What each symbol does to the objects:
* | ka gi tu ba da
Vep | Zug Zil Mib Nom Zod
Ber | Bav Dor Kez Nuf Keb
Dop | Lel Kov Deg Mem Git
Kab | Vub Kug Pes Git Gar
Foz | Kob Zet Seb Sus Ved
Dal | Baf Mib Dop Nak Lel
Mov | Tib Pev Tad Bim Beg
Vid | Tiz Lol Zil Zif Tel
Pev | Nov Kot Lik Tib Rel
Zat | Tad Beg Piv Dor Kom
Nak | Dal Baf Mem Bis Dop
Pup | Bov Nom Nak Dol Dal
Tiz | Lol Rud Tel Vid Mab
Los | Mar Deg Kob Gar Zet
Zup | Naz Bup Far Mok Ner
Pes | Gar Los Sus Tez Foz
Piv | Kom Nuf Bup Giz Tuv
Nom | Vep Zug Baf Bov Mib
Mar | Deg Git Zet Los Dut
Seb | Ved Dig Pev Zis Nov
Zug | Zil Tel Zod Vep Dol
Kug | Mem Dop Los Vub Mar
Dut | Tez Pes Ren Zet Bez
Dig | Ren Bez Kot Ved Muv
Dor | Zat Tad Giz Bav Piv
Tel | Mab Sab Pup Zil Bov
Gar | Los Mar Foz Pes Kob
Ner | Zas Teb Zif Far Vid
Bov | Nom Vep Dal Pup Baf
Kel | Zif Vid Vep Sab Zug
Kot | Muv Pim Kek Nov Bim
Tuv | Pel Kez Teb Bup Rif
Ren | Bez Sus Muv Dig Pim
Pel | Kez Keb Rif Tuv Mok
Nov | Kot Muv Rel Pev Kek
Mok | Zup Naz Rud Rif Far
Keb | Giz Piv Zup Kez Naz
Zif | Vid Tiz Zug Kel Zil
Far | Ner Zas Kel Rud Zif
Tad | Beg Lik Kom Zat Nuf
Rud | Far Ner Sab Lol Kel
Lel | Kov Gul Git Dop Kab
Bup | Tuv Pel Zas Naz Teb
Lik | Rel Kek Ber Beg Bav
Bim | Mov Tib Zat Kek Tad
Kob | Zet Dut Ved Foz Dig
Mem | Dop Lel Mar Kug Deg
Dol | Pup Bov Bis Zod Nak
Sab | Kel Zif Nom Mab Vep
Ved | Dig Ren Nov Seb Kot
Giz | Piv Kom Naz Keb Bup
Naz | Bup Tuv Ner Zup Zas
Rel | Kek Bim Bav Lik Dor
Vub | Kug Mem Gar Kab Los
Zas | Teb Rif Vid Ner Tiz
Deg | Git Kab Dut Mar Tez
Kez | Keb Giz Mok Pel Zup
Teb | Rif Mok Tiz Zas Lol
Baf | Mib Zod Lel Dal Kov
Sus | Foz Kob Zis Bez Seb
Zet | Dut Tez Dig Kob Ren
Gul | Bis Nak Vub Kov Kug
Kov | Gul Bis Kab Lel Vub
Git | Kab Vub Tez Deg Pes
Kek | Bim Mov Dor Rel Zat
Zis | Seb Ved Tib Pim Pev
Nuf | Ber Bav Pel Kom Kez
Tez | Pes Gar Bez Dut Sus
Lol | Rud Far Mab Tiz Sab
Bis | Nak Dal Kug Gul Mem
Muv | Pim Zis Bim Kot Mov
Bez | Sus Foz Pim Ren Zis
Rif | Mok Zup Lol Teb Rud
Zil | Tel Mab Dol Zug Pup
Tib | Pev Nov Beg Mov Lik
Kom | Nuf Ber Tuv Piv Pel
Pim | Zis Seb Mov Muv Tib
Mab | Sab Kel Bov Tel Nom
Mib | Zod Dol Kov Baf Gul
Beg | Lik Rel Nuf Tad Ber
Bav | Dor Zat Keb Ber Giz
Zod | Dol Pup Gul Mib Bis

The rows follow the links: the fewer symbols apart two objects are, the more alike their rows tend to be.

Each row is also shifted at random along 4 hidden directions that mean nothing.

Some objects, each with a row of numbers:
Ber
[ 22,  -4,  -7,  -2,  -8,  -5,   0,  14,   4,  -4,   0, -13,   5,  -4,   9,   1,   8,  16,  15,   5,   9,   5,  -6,  -4,  -1,  -4,  -8,  -6, -12, -21,   3, -13, -12,  -9,  13,   2,   1,   8, -17, -17,  13,  -5,  -9]
Mab
[  3,  -6,   3, -20,  -1,  10,  -4, -11,  -3,   9,  -8,  -9,  -2, -14,  -4,  -1,  12,  -8,  -3,  -7, -11,  11,  16,  -1,  -8,   5,   5,  11,   3, -15, -13,  16,   2,  -4,   5,  -2, -25,   5,  -5,  -3,   1, -11,  12]
Mov
[ 22,  11,  12,  11,  -3,   4,   1, -12,   2,   1,  11,   3,   2,   5,  11, -11, -11,  13,  -8,   5,  -6, -11,   1,  -4,  12,  -6,  -4,   6,   6,  13,  -1,  11,   3,  -3, -11,  -5,  12,   6,   3,   3,   5,  -2,   5]
Dop
[ 17,   1,  11,  -1,  -7,   4,  -2,   6, -20,  -5,  -7,  -3, -10,   1,  -2,  -8,  13, -15, -15,   5, -11,  19,  14,   1, -13,   2,  13,  14,   4,  -4,  -8, -14,   1,   7,  15,   0, -11,   5,  -5,   7,  -6,  -2,   7]
Bis
[  3,  -9,   2,  -3,  20,   2,   0, -28,   1,   9,  -1,  23,  -2,   8, -11,  -5, -12, -21, -19,  -4,  -1,  -8,  13,   5,   3,   7,   2,  10,   7,  27,  -8,  11,  15,   7, -25,   3,  -4, -11,  25,  19, -13,  -2,   5]
Bez
[ 30,  24,   7,  15,   0, -18,   3,  26,  -3, -15,  -2, -11, -11,   4,   0,   9,   7,  -1,  16,  15,  14,  -1, -32,   8,   6,   1,  -6, -23,   0,  -5,  24,   1, -11,   6,  -4,   2,  20,  -9, -12,  -8, -13,   3,  -2]
Git
[ 25,   7,  14,   1,  -2,  -3,   4,  19,  -9,  -4,  -9,  -7,  -8,  -5,   5,  -4,  14,  -6,  -1,   2,  -9,   8,  -6,   3, -11,   1,  10,   6,   9,   1,   5,  -2,  -1,  10,  13,   0,  -4,  -6,  -5,   1,  -9,   7,   3]
Bim
[-17,   5,   0,  14,   2,   4,   7,  -8,  12,  -1,  12,  14,   9,  12,  12,  -6, -23,  17,  -2,  -9,  -1, -25,  -7,  -5,  16,  -3,  -5,  -4,   3,  25,   7,  13,   4,   0, -15,  -6,  18,   0,  17,   7,   7,  10,  -5]
Kov
[-20,  -5,  -1,  -3,  -2,   1,  -3,   6, -13,  -4,  -5,   4,  -9,   5,  -8,  -4,   3, -15, -11,  -2,  -7,  14,  14,  -3,  -7,   9,  12,   9,  -1,  -1,  -8, -15,   5,   7,  12,   1,  -8,   4,   6,  13,  -5,   2,  -2]
Vep
[-15, -10, -11,  -7,   6,   5,   6,  -1,   1,  -6,  -9,   6,   2,   3,  -8,  11,   4, -11,   3, -10,   8,   3,   2,   3,  -6,   6,   0, -15,  -4,  -5,   1,   4,  -6,   5,  -4,   0, -16,  -2,   3,   0,  -2,   2,   0]
Tiz
[-36,  11,   2, -11,  -7,  17,   4, -12,  -2,   3,   4,  -6,   1, -12,  -1,   2,   4,  -1,  -2, -14, -12,   0,   8,   4,   4,  -1,  12,  -2,   7,  -5,  -4,  28,   6,  -3,  -7, -11, -13,   6,   1,  -3,   3,  -3,  13]
Mem
[ 34, -34,  -9,   7,   8,  -7,  16,  26,  -4,  -5,  -9,  22,  10,  15,   8,  -5,  13,  -5,  -6,  -3,  15,   9,   4,   7, -24, -17,  11,   3,  -6,  20,   2, -63,  -6,  16,  21,  16,  -2, -18,   5,   3,   5,  23, -27]
Lik
[-21,   9,  -4,   4, -15,  -4,   1,  29,   2,  -6,   4, -17,   1,  -6,  13,  -2,   3,  23,  18,  -3,  -4,  -1, -14,  -5,   4,  -3,   4,  -4,  -4, -12,   9,  -8,  -5,  -5,  21,  -3,  11,   6, -11, -11,  11,   8, -10]
Naz
[  9,   5, -11,  -5,   2, -10,   4,   0,   5,   1,  10,  -6,   3,  -7,  -3,   4,   8,   6,   9,   1,  16,   3,  -8,  14,  11, -14,   2, -13,  -9,  -8,   5,  -9,   5, -10, -15,   6,  11,  -7,  -5, -16,   6,  -7,  -7]
Giz
[  2,  -3,  -5,   2,  -2,   5,  -2, -11,   7,   2,   4,  -2,   9,   1,   1,  10,  -3,   9,   2,   6,   9,  -5,  -1,  -2,   1, -11, -14,  -5,  -4,  -6,   0,   0,  -8,  -9,  -5,   1,   2,   5, -10,  -9,  10,  -6,   0]
Sab
[-16, -10,  -2, -19,  -2,  11,  -2,  -8,  -1,   9,  -7,  -7,   1, -15,  -3,   0,   9,  -5,  -2,  -8, -12,  10,  16,  -2, -10,   4,   6,  12,   2, -13, -13,  10,   3,  -4,  11,  -2, -23,   4,  -2,  -2,   3,  -5,   7]
Ren
[ 20,  -4,   8,  12,   3,  -5,  -9,  -1,  -1,   4,  -2,   3,   0,   5,   0,   4,  -7,  -2,  -5,  17,   1,  -7,  -5,  -7,  -7,  -3, -13,  11,   7,   9,   2, -11,  -4,   3,   5,   6,  11,  -4,  -3,   5,  -7,   2,   0]
Zil
[-12,  -4, -16,  -8,  13,  -3,  18,   5,  11,  -8,  -6,  10,   2,   5,  -4,   8,   1,  -4,  16, -21,  17,  -6, -13,  12,   9,  10,   2, -33,  -6,   2,  12,  16,  -2,   6, -22,  -1,  -7, -13,  14,  -4,  -3,   7,  -7]
Pim
[ 41,  15,  13,   4, -13, -15, -15,  17, -16,  -3,   2, -23, -14,  -7,   3, -10,  13,   4,   2,  25,  -5,  18,  -2,  -3,  -2,  -1,   2,  16,  -4, -21,  -2, -21,  -1,  -7,  20,   4,  11,   8, -22,  -7,  -2, -13,   2]
Pup
[ -8,   8,   7,  -8,  -3,  10,  -7, -10, -14,   0,  -7,  -8,  -8,  -8, -14,  14,  11, -20,  -8,   7,  -7,  12,   8,   2,  -9,   4,   1,  -1,   7, -15,  -5,  18,  -4,   2,   0,  -3, -18,   5, -10,   1, -11, -11,  20]
Rud
[-25,  17,  -7,  -4,  -1,   8,  16,  -1,   1,  -7,   9,   0,   1,  -2,   1,   4,   5,   5,   6, -19,   5,  -3,  -5,  16,  14,  -5,  13, -25,  -1,   1,   7,  19,   5,   0, -21,  -8,   0,  -2,   5,  -8,   5,   1,   2]
Lol
[  7,   1,  -6,  -6,   0,   6,  19,   5,   1,  -3,   4,  -1,   8,  -6,   6,   2,  16,   4,   6, -13,   9,   3,  -2,  17,   0, -17,  12, -16,  -2,   0,   5,  -5,   1,   0,  -8,   1,  -4,  -9,  -2, -13,   8,   4,  -4]
Baf
[ -6,  -6,  -8,  -5,  -1, -13,   0,  27, -12,  -6,  -8,  -8,  -6,  -7, -11,  11,  22, -14,   7,   3,   9,  22,  -5,  11, -15,  -4,  12,  -4,  -6, -13,   4, -35,  -4,   7,  20,  11,  -3, -11, -12,  -7,  -8,   5,  -9]
Zif
[ -5,   3,   6, -17,   0,  14,   2, -18,   0,  11,   0,  -6,   1, -16,  -2,  -1,   8,  -3,  -5, -10, -11,   0,  10,   6,  -1,  -2,   8,   6,   7,  -3,  -8,  27,   6,  -4,  -8,  -6, -17,  -1,   1,  -3,   1,  -8,  14]
Mok
[  8,  -5, -13,  -5,   8,  -5,   6, -11,   8,   4,  11,   5,   6,   1,  -1,  -2,   1,   5,   3,  -5,  16,  -2,   3,  12,  11, -12,   2,  -9, -10,   4,  -2, -11,   7,  -8, -20,   6,   6,  -6,   5,  -8,  10,  -5,  -9]
Nom
[  6,  -9,  -8,  -5,  11,   2,  10,  -2,   2,  -4,  -8,  10,   3,   5,  -8,  11,   5, -12,   2,  -7,  14,   0,  -3,  10,  -4,  -1,  -3, -20,  -2,   1,   5,   3,  -6,   6, -14,   2, -10,  -9,   3,  -2,  -6,   3,  -1]

From each start, follow one symbol. Which object do you reach?
Answer with the object's name.
---
[ 41,  -2,  22,   0,   8,   8,   3, -15,  -4,  10,  -5,  10,  -1,   0,   5,  -9,   1, -10, -19,   3, -13,  -5,   9,   2, -10,  -2,   3,  18,  18,  22,  -5,  13,   7,  10,  -7,  -1,  -8,  -8,  10,  12, -10,   2,  13]
gi -> Kug
---
[-33,  39,  10,   9, -26,   2,  -9,  17, -14, -16,   9, -25, -16,  -1,   4,  -7,  -3,  12,   4,   4, -18,   8,  -6,  -9,  17,  12,   8,  -4,  -1, -21,   6,  18,   0,  -6,  13, -15,  10,  26, -14,  -2,   3,  -7,  11]
ka -> Pev
---
[ 10, -15,   5,   8, -13,   3, -16,  -1, -10,   6,   3,   0,   5,   4,   8, -14,  -4,   7, -18,  15, -13,   9,  24, -20, -11,  -7,  -2,  35,  -3,  -3, -20, -36,  -1,  -5,  31,   5,   1,  18,  -8,   7,  13,  -2,  -5]
tu -> Rel
---
[ 50,  24,  18,   6,  -9, -12, -11,   4, -13,  -2,   5, -19, -16,  -5,   4, -12,   7,   3,  -2,  22,  -6,  12,  -2,   1,   9,   2,   1,  11,   0, -14,   0,   0,   4,  -7,   2,   0,  13,   9, -16,  -5,  -4, -17,   9]
tu -> Bim
---
[  9,   2,  -4,   1,   0,   3,  -1, -12,  11,   0,   4,  -3,   7,   2,   5,   2,  -8,  12,   6,   2,   5, -10,  -4,  -5,  10,   1, -16,  -7,  -5,  -6,   1,  17,  -5,  -9, -11,  -4,   1,   8,  -3,  -6,   9,  -7,   2]
tu -> Pel
---
[  7,   6,   1,   8,  -7,  -3,   6,  15,   6,  -3,   7,  -5,   4,  -2,  15,  -5,  -1,  21,  10,  -1,   1,  -8, -13,   0,   6,  -9,   1,  -3,  -1,   3,   8,  -6,  -2,  -3,   5,  -2,  14,  -1,  -4,  -9,  10,   7,  -8]
gi -> Bim
---
[-45,  15,   0,  -6,   3,  11,   0, -14,  -4,  -6,  -5,   0,  -7,   0, -17,  15,  -5, -17,  -2,  -7,  -4,  -2,  -1,   1,   6,  16,   0, -17,   6,  -6,   4,  39,   0,   4, -17, -10, -13,   5,   5,   7, -13,  -5,  19]
tu -> Dal
---
[-30,  -3,  -6,  -6,   4,   5,  -8, -29,   8,  14,  12,   2,   7,  -5,  -8,   4, -12,   3,  -7,   0,  -1,  -9,  11,  -2,   9,  -6,  -7,   8,   0,   4, -11,  11,   9, -12, -15,   1,   4,   3,   5,   0,   5, -11,   4]
gi -> Pel
---
[ 24, -40,  -6,  -3,  18,   2,   2, -15,   3,  15,  -8,  24,  15,   3,  -7,   8,   4, -17, -16,   4,  13,   0,  15,   5, -26, -18,  -6,  13,   4,  21, -11, -36,  -1,   9,   2,  17, -10, -20,   7,   6,  -3,   7,  -9]
tu -> Gul
---
[ 77,  17,  25,   7,  14, -10,  -8, -29,   2,  13,   8,   0,  -8,   0,   2, -12,  -8,  -2, -12,  21,  -1, -12,  -4,   5,  16,  -2, -13,  14,  11,  17,  -1,  24,  12,  -5, -32,   1,  17,  -8,   5,   5, -13, -18,  16]
gi -> Ved
---
[-25,  18,  -5,  -2,   8, -11,   7,  12,  -2, -10,  -1,  -3, -12,  -1, -16,  14,   7, -16,  13,  -6,  13,   2, -21,  17,   7,   7,   9, -29,   2,  -2,  17,  12,   1,   9, -18,   1,   5, -16,   4,  -2, -17,   4,   1]
ba -> Baf
---
[  9, -20, -12,  -2,  -8,  -5,  -2,  18,   8,   2,  -1,  -6,  12,  -3,  13,  -3,   4,  20,  14,   0,   5,   3,  -2, -10,  -9,  -6,  -7,   7, -13, -12,  -3, -29, -10,  -9,  26,   6,   2,   4, -11, -12,  18,   4, -18]
gi -> Tad
---
[-45,  12,   7,   7, -12,  -4, -23,   2,  -7,   3,   3, -11, -12,  -1,  -8,   0, -15,   0,  -4,  13, -17,   1,   3, -19,   4,  14,  -4,  20,   4,  -6,  -4,   4,   3,  -3,  18,  -4,  12,  14,  -3,  11,  -6,  -4,   6]
tu -> Pev
---
[  7, -14,  -1, -10,   0,  17,  -1, -33,  -1,  12,   8,   9,  11,  -2,   2,  -8,   0,  -1, -22,  -2,  -5,   5,  32,  -1,  -2, -13,   3,  19,  -1,   3, -22,  -6,   8,  -9,  -5,   0, -13,   9,   2,   2,  13, -11,   6]
gi -> Rif
---
[ 18,  11,  -3,  -8,  -2,  -1,   2, -12,  -5,   0,  11,  -8,  -1,  -6,  -2,  -5,  10,   2,  -1,   1,   5,  10,   8,  12,  11,  -8,   8,  -4,  -7, -11,  -4,   2,   8, -10, -15,   1,   0,   4,  -7, -12,   8, -15,   3]
ka -> Mok
---
[ 29,  12,  12,   7,  -9,   0,   3,   5,   1,  -1,   8,  -9,   2,  -3,  15,  -7,   2,  17,   2,   6,  -4,  -4,  -8,   0,   5, -11,  -1,   3,   3,   2,   4,   1,  -1,  -5,   2,  -3,  12,   3,  -8,  -9,   7,   0,   1]
ka -> Bim
---
[ 35,  11,   9, -11,  -1,  11,  -2, -35,  -6,   9,  10,  -5,  -1,  -7,  -1, -10,   8,  -3, -16,   4,  -4,   6,  20,   9,  10,  -9,   5,   8,   2,  -6, -14,  19,  12, -11, -24,  -4,  -8,   9,  -5,  -6,   5, -23,  18]
ka -> Rif
